Here is a tiny trained network, its code and every weight. The questions are about switching its units off for an input and a target symbol, where a switched-off unit gives its printed mean instead of its output.

import numpy as np


def w(rows, s, z=0):
    codes = np.array(rows[::2]) - 128.0
    scale = np.full(codes.shape[1], s)
    scale[-1] = z or s
    return codes * scale


def norm(h):
    return h / np.sqrt((h * h).mean(-1, keepdims=True) + 1e-5)


def f(y):
    return y / 2 * (1 + np.tanh(0.7978845608 * (y + 0.044715 * y**3)))


def softmax(a):
    e = np.exp(a - a.max(-1, keepdims=True))
    return e / e.sum(-1, keepdims=True)


def log_softmax(a):
    a = a - a.max(-1, keepdims=True)
    return a - np.log(np.exp(a).sum(-1, keepdims=True))


def net(x, mask):
    ids = ['αβηθμτ'.index(c) for c in x.split()]
    T = len(ids)
    res = E[ids] + P[:T]
    u = 0
    for l in range(2):
        r = norm(res)
        for j in range(2):
            rows = slice(4 * j, 4 * j + 4)
            q, k, v = (r @ M[l][rows].T for M in (Q, K, V))
            z = softmax(np.where(np.tri(T) > 0, q @ k.T / 4**0.5, -1e9)) @ v
            o = O[l][rows]
            res = res + np.where(mask[u + j], z, o[:, -1]) @ o[:, :-1]
        u += 2
        y = f(norm(res) @ A[l][:, :-1].T + A[l][:, -1])
        res = res + np.where(mask[u : u + 4], y, B[l][:, -1]) @ B[l][:, :-1]
        u += 4
    return log_softmax(norm(res)[-1] @ U[:, :-1].T + U[:, -1])


Q, K, V, O, A, B = {}, {}, {}, {}, {}, {}
E = w([
[179,95,148,127,148,88,119,172,138,171,127,111],'α',
[135,94,108,103,139,194,142,125,78,114,161,107],'β',
[56,160,116,141,148,92,129,119,125,95,112,60],'η',
[104,144,112,118,139,200,185,176,121,156,65,98],'θ',
[123,159,252,126,148,119,146,185,128,103,108,118],'μ',
[137,128,125,132,208,115,213,147,96,118,207,195],'τ',
],0.027)
P = w([
[183,59,107,250,188,158,151,98,129,59,144,173],'0',
[143,68,141,194,165,121,147,98,90,133,120,155],'1',
[183,127,139,183,104,140,182,127,118,140,172,112],'2',
[151,114,129,80,170,89,126,112,73,155,99,129],'3',
[148,127,107,109,133,127,98,146,77,154,144,131],'4',
[142,108,120,63,115,122,128,134,142,144,152,118],'5',
[124,108,95,58,88,139,84,162,136,138,150,143],'6',
[118,107,115,76,107,123,111,138,131,191,163,118],'7',
],0.013)
Q[0] = w([
[174,175,64,191,74,177,80,49,199,184,33,206],'L0H0',
[175,88,87,149,78,97,73,13,184,170,53,132],'L0H0',
[168,84,87,39,78,251,123,118,134,150,104,104],'L0H0',
[51,116,155,113,109,160,114,48,99,145,112,164],'L0H0',
[6,163,102,116,132,160,145,159,148,157,99,146],'L0H1',
[222,110,136,133,66,127,101,94,151,205,95,172],'L0H1',
[75,166,55,136,159,108,139,124,120,50,135,183],'L0H1',
[132,164,114,103,120,102,129,81,83,110,180,41],'L0H1',
],0.019)
K[0] = w([
[83,175,205,218,175,78,180,105,55,73,103,157],'L0H0',
[134,162,209,199,193,107,153,117,139,52,155,167],'L0H0',
[8,168,82,178,141,39,91,56,155,81,154,43],'L0H0',
[100,112,135,133,154,126,130,116,165,32,120,140],'L0H0',
[61,132,151,83,105,157,175,110,165,143,110,120],'L0H1',
[244,97,161,249,169,84,182,100,125,144,81,164],'L0H1',
[37,163,83,193,163,86,162,42,146,91,138,76],'L0H1',
[111,146,181,139,80,101,121,110,76,219,165,135],'L0H1',
],0.016)
V[0] = w([
[90,162,100,95,99,245,168,125,129,162,61,136],'L0H0',
[114,171,188,108,116,162,154,29,79,33,151,227],'L0H0',
[176,115,141,194,173,150,109,161,155,103,41,119],'L0H0',
[202,78,136,101,142,157,115,173,144,152,126,192],'L0H0',
[112,102,112,49,60,125,107,146,134,181,227,139],'L0H1',
[148,89,60,128,159,210,196,151,139,164,50,145],'L0H1',
[132,157,162,129,203,129,179,196,167,139,154,254],'L0H1',
[50,220,84,97,120,55,157,118,178,202,135,164],'L0H1',
],0.015)
O[0] = w([
[161,246,134,133,129,128,113,188,96,159,155,107,151],'L0H0',
[68,193,109,86,163,106,169,40,126,167,166,132,114],'L0H0',
[170,114,116,79,48,122,171,127,140,173,129,112,156],'L0H0',
[124,105,170,108,149,44,74,111,73,212,176,112,177],'L0H0',
[61,99,86,106,129,123,97,169,115,206,137,183,93],'L0H1',
[216,177,113,136,132,122,75,170,140,179,99,135,167],'L0H1',
[138,112,171,151,128,86,184,145,235,195,155,157,169],'L0H1',
[150,100,47,129,137,138,200,185,145,100,106,105,2],'L0H1',
],0.012,0.018)
A[0] = w([
[67,96,6,44,88,118,154,181,121,102,142,104,7],'L0N0',
[135,137,103,131,104,200,126,52,124,91,85,143,27],'L0N1',
[66,87,172,105,127,132,105,94,138,122,122,111,2],'L0N2',
[86,160,108,211,93,90,72,125,134,110,81,16,26],'L0N3',
],0.021,0.00095)
B[0] = w([
[73,77,155,122,142,247,175,155,108,209,168,74,184],'L0N0',
[101,178,126,133,38,112,168,75,65,93,122,189,186],'L0N1',
[166,139,128,85,59,143,144,145,140,143,148,127,254],'L0N2',
[181,135,82,134,65,68,152,59,207,75,96,85,170],'L0N3',
],0.015,0.0093)
Q[1] = w([
[130,124,253,131,88,155,63,143,125,158,64,82],'L1H0',
[71,130,109,142,49,99,88,44,134,146,142,127],'L1H0',
[140,51,217,103,159,114,142,147,82,109,216,153],'L1H0',
[76,172,129,105,105,161,168,84,110,174,151,173],'L1H0',
[53,100,83,201,177,75,118,11,104,108,165,192],'L1H1',
[136,73,189,100,94,87,116,131,206,136,92,211],'L1H1',
[106,210,136,140,29,182,174,135,98,115,92,174],'L1H1',
[93,166,191,140,214,125,132,126,139,177,147,230],'L1H1',
],0.02)
K[1] = w([
[77,157,58,114,83,130,131,122,155,77,119,16],'L1H0',
[77,153,138,119,128,96,31,60,173,136,76,151],'L1H0',
[88,34,90,85,164,183,124,117,45,70,152,37],'L1H0',
[70,205,142,105,112,188,97,131,118,147,104,171],'L1H0',
[14,146,71,123,172,26,153,24,207,146,126,192],'L1H1',
[179,78,211,164,122,94,70,117,151,148,136,66],'L1H1',
[237,246,81,173,146,75,141,199,179,157,75,101],'L1H1',
[92,124,128,94,196,99,22,158,154,251,102,71],'L1H1',
],0.018)
V[1] = w([
[132,85,143,67,175,228,181,130,10,168,209,76],'L1H0',
[71,47,94,145,140,147,203,139,150,49,95,74],'L1H0',
[51,38,242,117,75,83,66,248,134,174,38,90],'L1H0',
[115,133,144,150,171,65,35,148,37,30,115,136],'L1H0',
[122,113,147,139,119,57,37,120,185,178,130,52],'L1H1',
[202,171,167,139,59,78,118,73,44,49,187,236],'L1H1',
[123,172,87,154,169,121,67,103,201,123,53,175],'L1H1',
[26,155,154,162,111,181,103,91,186,111,185,36],'L1H1',
],0.016)
O[1] = w([
[133,139,147,117,188,61,37,125,165,92,157,26,167],'L1H0',
[66,159,218,78,94,59,98,159,95,205,133,110,1],'L1H0',
[175,85,215,7,99,155,122,103,141,84,63,206,130],'L1H0',
[132,104,177,130,184,163,193,147,198,165,149,114,120],'L1H0',
[58,103,97,159,50,158,131,109,131,68,57,135,187],'L1H1',
[90,62,95,36,217,182,96,192,100,150,82,117,214],'L1H1',
[146,129,128,82,59,186,138,108,120,156,152,91,91],'L1H1',
[125,176,184,148,147,91,176,105,100,103,96,82,124],'L1H1',
],0.012,0.023)
A[1] = w([
[140,193,175,143,95,43,118,93,143,62,83,79,68],'L1N0',
[141,126,133,102,254,134,112,142,164,113,130,102,122],'L1N1',
[224,167,141,91,126,119,128,153,129,140,153,102,2],'L1N2',
[109,165,175,120,133,107,150,170,140,161,146,68,109],'L1N3',
],0.042,0.0046)
B[1] = w([
[176,212,151,185,177,138,78,30,206,8,114,38,193],'L1N0',
[65,140,146,93,253,131,80,217,84,123,142,145,252],'L1N1',
[185,172,77,77,85,105,95,240,111,162,148,81,165],'L1N2',
[171,14,187,41,98,172,117,155,102,109,59,116,164],'L1N3',
],0.018,0.038)
U = w([
[87,116,128,122,193,148,105,170,117,129,118,137,111],'α',
[71,142,129,113,65,128,112,102,52,156,92,114,105],'β',
[153,124,130,158,129,124,123,102,153,75,90,70,165],'η',
[167,3,154,106,120,152,161,137,144,140,68,120,95],'θ',
[98,51,93,188,105,55,113,127,152,188,150,104,246],'μ',
[184,143,97,121,90,128,120,190,135,162,135,105,78],'τ',
],0.0073,0.0014)

Each question gives the input, a string of symbols that net reads in full, and the target symbol t.
The units are the heads (4 rows each of Q, K, V and O) and the neurons (one row each of A and B). Each row of codes is followed by its name. A weight is (code - 128) times the scale printed after its matrix; where a second scale follows, it is the last column's (O, A, B and U).
mask holds one flag per unit, layer by layer, with each layer's heads first. A switched-off unit (its flag False) gives its mean, the last column of its rows in O or B, instead of its output. The means were averaged over made-up inputs and are rounded, as every weight is.
A unit's drop is (log p(t) with every unit on - log p(t) with that unit switched off) / (log p(t) with every unit on - log p(t) with every unit switched off).
The circuit of an input: a set's keep is (log p(t) with only the set's units on - log p(t) with every unit switched off) / (log p(t) with every unit on - log p(t) with every unit switched off). Starting from all 12 units, units are removed one at a time, each time the one whose removal leaves the highest keep (on an exact tie, the one counted first), for as long as the keep stays at least 0.8.
units of the circuit, in order: the units of the circuit, biggest drop first
most important unit: the unit with the biggest drop
top k neurons: the k neurons with the biggest drops, biggest first
heads that matter: for each layer, one digit per head in row order, 1 if its drop is at least 0.15 and else 0, layers parted by /
drop when u is switched off: that unit's drop, to one decimal
input η μ η, target β: units of the circuit, in order	(L0H0 L0H1 L1H0 L0N1)
input μ η β μ μ α, target μ: most important unit	L0H1
input β α μ μ, target θ: units of the circuit, in order	(L0H0 L1N1)
input β η β β μ β, target θ: top 2 neurons	(L0N1 L1N1)
input μ β η θ μ α α μ, target μ: top 2 neurons	(L1N1 L0N3)
input η θ μ μ α β τ, target η: top 2 neurons	(L0N0 L1N0)
input β β η β, target η: heads that matter	10 / 01
input θ μ θ τ τ α τ, target θ: heads that matter	10 / 10
input μ β μ η, target η: heads that matter	00 / 01
input β α μ α θ, target τ: heads that matter	00 / 00
input τ β μ β μ τ α, target θ: heads that matter	10 / 10
input μ μ μ μ, target η: heads that matter	01 / 10
input θ β β α η, target η: heads that matter	01 / 01
input μ τ τ, target μ: units of the circuit, in order	(L0H1 L1H0 L0H0 L1N1)
input μ τ μ, target η: heads that matter	01 / 00
input μ β μ η β τ α, target μ: heads that matter	11 / 01
input η β μ β β μ, target β: top 2 neurons	(L1N1 L0N3)
input μ η β, target β: most important unit	L0N1
input μ μ β θ θ α μ, target θ: units of the circuit, in order	(L0H0 L1H0)
input η β α β τ μ β μ, target β: most important unit	L0H1
input θ μ θ μ μ μ, target τ: units of the circuit, in order	(L0H0 L1N2)
input μ τ τ τ μ θ η β, target β: top 2 neurons	(L1N1 L0N1)
input μ θ μ η α μ θ η, target τ: drop when L1N0 is switched off	0.0
input θ α τ, target θ: drop when L0H0 is switched off	0.4
input μ α η μ θ η, target τ: drop when L1H1 is switched off	0.4
input μ μ μ α, target θ: drop when L0H0 is switched off	0.3
